[[-69   9  10]
 [-52  52  51]
 [-27   7   6]
 [ 15   8   7]
 [ 12   7   7]
 [ -3  26  25]]
->
[[ -3  12  15 -27 -52 -69]
 [ 26   7   8   7  52   9]
 [ 25   7   7   6  51  10]]

[[ 33  12 -26 -30  -3 -28 -35 -44 -52   3   4 -58 -14 -37]
 [ 15  19 -28 -22   7 -24 -28 -25 -31  18   7 -29 -30 -43]
 [ -1 -23  28   8  22  10 -20 -18 -16  14 -43 -22  27 -43]]
->
[[ -1  15  33]
 [-23  19  12]
 [ 28 -28 -26]
 [  8 -22 -30]
 [ 22   7  -3]
 [ 10 -24 -28]
 [-20 -28 -35]
 [-18 -25 -44]
 [-16 -31 -52]
 [ 14  18   3]
 [-43   7   4]
 [-22 -29 -58]
 [ 27 -30 -14]
 [-43 -43 -37]]

[[-19  40  10  13 -37 -27 -30]
 [ 11  23 -42 -22   6 -37   4]
 [ 42 -17 -70 -55  16  12 -22]
 [  0 -45  23  66  21 -18  -9]
 [-73 -35  60  10  24 -12  10]
 [ 24  42 -66 -54  11 -20 -30]]
->
[[ 24 -73   0  42  11 -19]
 [ 42 -35 -45 -17  23  40]
 [-66  60  23 -70 -42  10]
 [-54  10  66 -55 -22  13]
 [ 11  24  21  16   6 -37]
 [-20 -12 -18  12 -37 -27]
 [-30  10  -9 -22   4 -30]]

[[ 30  22  24  17  21  18 -49 -16 -12  20  27 -27   2]
 [-43   0   3  22 -58   4   5  -1 -11 -27 -33 -16   5]
 [ 15  -7 -11  69 -12 -36  15 -37  -4   3 -38  11 -46]]
->
[[ 15 -43  30]
 [ -7   0  22]
 [-11   3  24]
 [ 69  22  17]
 [-12 -58  21]
 [-36   4  18]
 [ 15   5 -49]
 [-37  -1 -16]
 [ -4 -11 -12]
 [  3 -27  20]
 [-38 -33  27]
 [ 11 -16 -27]
 [-46   5   2]]

[[ -2  -2  -8   5  -7  15 -10   1  32  12]
 [  9  -4  -5  15   4  -4 -15   5  -1  18]
 [  9   9 -15   2  12   2 -17   2   4   5]
 [-19  42 -24 -48 -43  64  10 -30  52 -29]]
->
[[-19   9   9  -2]
 [ 42   9  -4  -2]
 [-24 -15  -5  -8]
 [-48   2  15   5]
 [-43  12   4  -7]
 [ 64   2  -4  15]
 [ 10 -17 -15 -10]
 [-30   2   5   1]
 [ 52   4  -1  32]
 [-29   5  18  12]]

[[ 16 -40  28   8 -59 -27  36  36 -28 -24  23  12 -27]
 [-40 -30 -15   6 -63  17 -17  -6  -5 -61 -33  10 -54]
 [-11   6 -47  31 -46 -56  60  43 -33  25 -35   3  15]]
->
[[-11 -40  16]
 [  6 -30 -40]
 [-47 -15  28]
 [ 31   6   8]
 [-46 -63 -59]
 [-56  17 -27]
 [ 60 -17  36]
 [ 43  -6  36]
 [-33  -5 -28]
 [ 25 -61 -24]
 [-35 -33  23]
 [  3  10  12]
 [ 15 -54 -27]]

[[-16 -16  10 -50  22 -15  23  49 -42  25  -3   9]
 [-21 -13  10 -46  26 -18  16  51 -38  23  -6   4]
 [-10 -20  11 -51  17 -15  24  48 -44  29  -1  10]
 [ -9 -21  11 -52  16 -14  26  47 -45  30  -1  12]
 [-20 -14  11 -48  25 -18  17  50 -39  24  -5   6]
 [-12 -20  11 -51  19 -15  23  48 -44  28  -2   9]
 [-17 -15  10 -50  24 -18  20  49 -40  24  -4   7]
 [ -7 -22  11 -53  15 -12  30  45 -45  30   1  13]]
->
[[ -7 -17 -12 -20  -9 -10 -21 -16]
 [-22 -15 -20 -14 -21 -20 -13 -16]
 [ 11  10  11  11  11  11  10  10]
 [-53 -50 -51 -48 -52 -51 -46 -50]
 [ 15  24  19  25  16  17  26  22]
 [-12 -18 -15 -18 -14 -15 -18 -15]
 [ 30  20  23  17  26  24  16  23]
 [ 45  49  48  50  47  48  51  49]
 [-45 -40 -44 -39 -45 -44 -38 -42]
 [ 30  24  28  24  30  29  23  25]
 [  1  -4  -2  -5  -1  -1  -6  -3]
 [ 13   7   9   6  12  10   4   9]]

[[-46  12 -10 -36  18  29  23  55  -8 -56  36 -14  -9 -31]
 [ 39  25   4  36 -33  15 -15 -62  19  34 -17  29  17  23]
 [ 34  30   5  37 -34  20 -13 -65  18  26 -17  30  18  15]
 [ 51  15  -1  35 -26   4 -19 -44  24  49 -16  24   9  41]
 [  1 -43  -8 -26  34 -40   1  73  -4  13  10 -28 -24  21]
 [ 24 -39 -12 -16  27 -38  -6  67   8  35   8 -19 -23  45]]
->
[[ 24   1  51  34  39 -46]
 [-39 -43  15  30  25  12]
 [-12  -8  -1   5   4 -10]
 [-16 -26  35  37  36 -36]
 [ 27  34 -26 -34 -33  18]
 [-38 -40   4  20  15  29]
 [ -6   1 -19 -13 -15  23]
 [ 67  73 -44 -65 -62  55]
 [  8  -4  24  18  19  -8]
 [ 35  13  49  26  34 -56]
 [  8  10 -16 -17 -17  36]
 [-19 -28  24  30  29 -14]
 [-23 -24   9  18  17  -9]
 [ 45  21  41  15  23 -31]]
